Below are the code and all the weights of a small trained network. Each question names an input and a class and asks about switching units off, where a switched-off unit gives its printed mean instead of its output.

import numpy as np


def w(rows, s, z=0):
    codes = np.array(rows[::2]) - 128.0
    scale = np.full(codes.shape[1], s)
    scale[-1] = z or s
    return codes * scale


def f(y):
    return np.maximum(y, 0)


def log_softmax(a):
    a = a - a.max(-1, keepdims=True)
    return a - np.log(np.exp(a).sum(-1, keepdims=True))


def net(x, mask):
    res = np.array(x, float).reshape(1, 4) / 4 @ E
    y = f(res @ A[0][:, :-1].T + A[0][:, -1])
    res = res + np.where(mask, y, B[0][:, -1]) @ B[0][:, :-1]
    return log_softmax(res[-1] @ U[:, :-1].T + U[:, -1])


A, B = {}, {}
E = w([
[66,77,121,120,62,105,233],'x0',
[1,157,141,170,244,161,48],'x1',
[114,235,43,72,102,218,149],'x2',
[185,177,191,246,115,140,205],'x3',
],0.0075)
A[0] = w([
[210,122,169,130,107,110,118,157],'n1',
[63,111,98,67,189,140,30,166],'n2',
[118,68,174,156,98,40,163,219],'n3',
[194,106,178,161,121,104,121,170],'n4',
[182,180,74,84,75,188,130,144],'n5',
[148,115,75,97,1,135,186,200],'n6',
[137,115,60,77,17,144,195,222],'n7',
[125,177,166,208,163,132,142,207],'n8',
[166,125,200,179,157,87,105,171],'n9',
[160,55,178,154,120,51,167,154],'n10',
[206,212,75,95,118,196,129,170],'n11',
[96,219,129,184,171,185,146,178],'n12',
[79,38,152,133,106,88,169,140],'n13',
[93,181,152,203,149,179,144,111],'n14',
[109,108,79,104,68,108,178,130],'n15',
[154,80,195,156,134,84,120,123],'n16',
[63,155,96,142,204,159,63,253],'n17',
],0.0085,0.0037)
B[0] = w([
[222,119,133,185,157,104,94,183],'n1',
[57,86,1,43,207,75,63,215],'n2',
[102,46,206,144,109,120,120,215],'n3',
[200,101,168,176,162,123,80,185],'n4',
[198,186,72,108,161,105,185,202],'n5',
[177,122,133,91,79,56,185,241],'n6',
[157,118,116,63,74,17,217,246],'n7',
[116,171,188,127,119,214,124,182],'n8',
[153,111,157,183,195,195,67,185],'n9',
[130,61,201,162,150,120,111,208],'n10',
[208,214,91,126,169,135,147,208],'n11',
[86,191,148,59,125,202,171,186],'n12',
[70,45,184,136,93,95,96,193],'n13',
[71,161,175,97,122,204,166,168],'n14',
[112,119,142,92,79,80,157,188],'n15',
[123,70,148,176,188,138,94,181],'n16',
[5,146,62,43,179,164,117,218],'n17',
],0.0071,0.011)
U = w([
[153,58,191,242,168,139,68,165],'0',
[60,98,2,61,212,107,62,184],'1',
[171,207,130,171,146,191,62,138],'2',
[107,143,87,187,94,122,114,4],'3',
[224,188,80,105,95,81,196,160],'4',
[102,61,164,120,16,60,162,115],'5',
[55,196,153,110,135,230,166,144],'6',
[93,136,80,138,79,118,127,26],'7',
],0.0074,0.0035)

Each question gives the input, the list of numbers given to net, and the class t.
The units are the neurons (one row each of A and B). Each row of codes is followed by its name. A weight is (code - 128) times the scale printed after its matrix; where a second scale follows, it is the last column's (A, B and U).
mask holds one flag per neuron, in row order. A switched-off neuron (its flag False) gives its mean, the last column of its row in B, instead of its output. The means were averaged over made-up inputs and are rounded, as every weight is.
A unit's drop is (log p(t) with every unit on - log p(t) with that unit switched off) / (log p(t) with every unit on - log p(t) with every unit switched off).
The circuit of an input: a set's keep is (log p(t) with only the set's units on - log p(t) with every unit switched off) / (log p(t) with every unit on - log p(t) with every unit switched off). Starting from the 12 units with the biggest drops (on a tie, the unit counted first), units are removed one at a time, each time the one whose removal leaves the highest keep (on an exact tie, the one counted first), for as long as the keep stays at least 0.8.
units of the circuit, in order: the units of the circuit, biggest drop first
unit that matters most: the unit with the biggest drop
k most important neurons: the k neurons with the biggest drops, biggest first
drop of u: that unit's drop, to one decimal
input [5,2,2,3], class 6: units of the circuit, in order => n12, n14, n1
input [4,6,-3,4], class 6: units of the circuit, in order => n14, n8
input [0,3,3,1], class 6: units of the circuit, in order => n12, n14, n7
input [7,6,5,1], class 6: units of the circuit, in order => n12, n14
input [-3,-2,3,-3], class 4: units of the circuit, in order => n11, n5
input [-3,-5,1,-8], class 4: unit that matters most => n17
input [-2,0,1,6], class 2: 2 most important neurons => n17, n7
input [6,0,6,-6], class 4: 2 most important neurons => n7, n6
input [4,-8,-8,3], class 0: drop of n16 => 0.2
input [-2,-4,-2,2], class 0: drop of n1 => 0.0
input [6,-7,-6,7], class 0: drop of n4 => 0.4
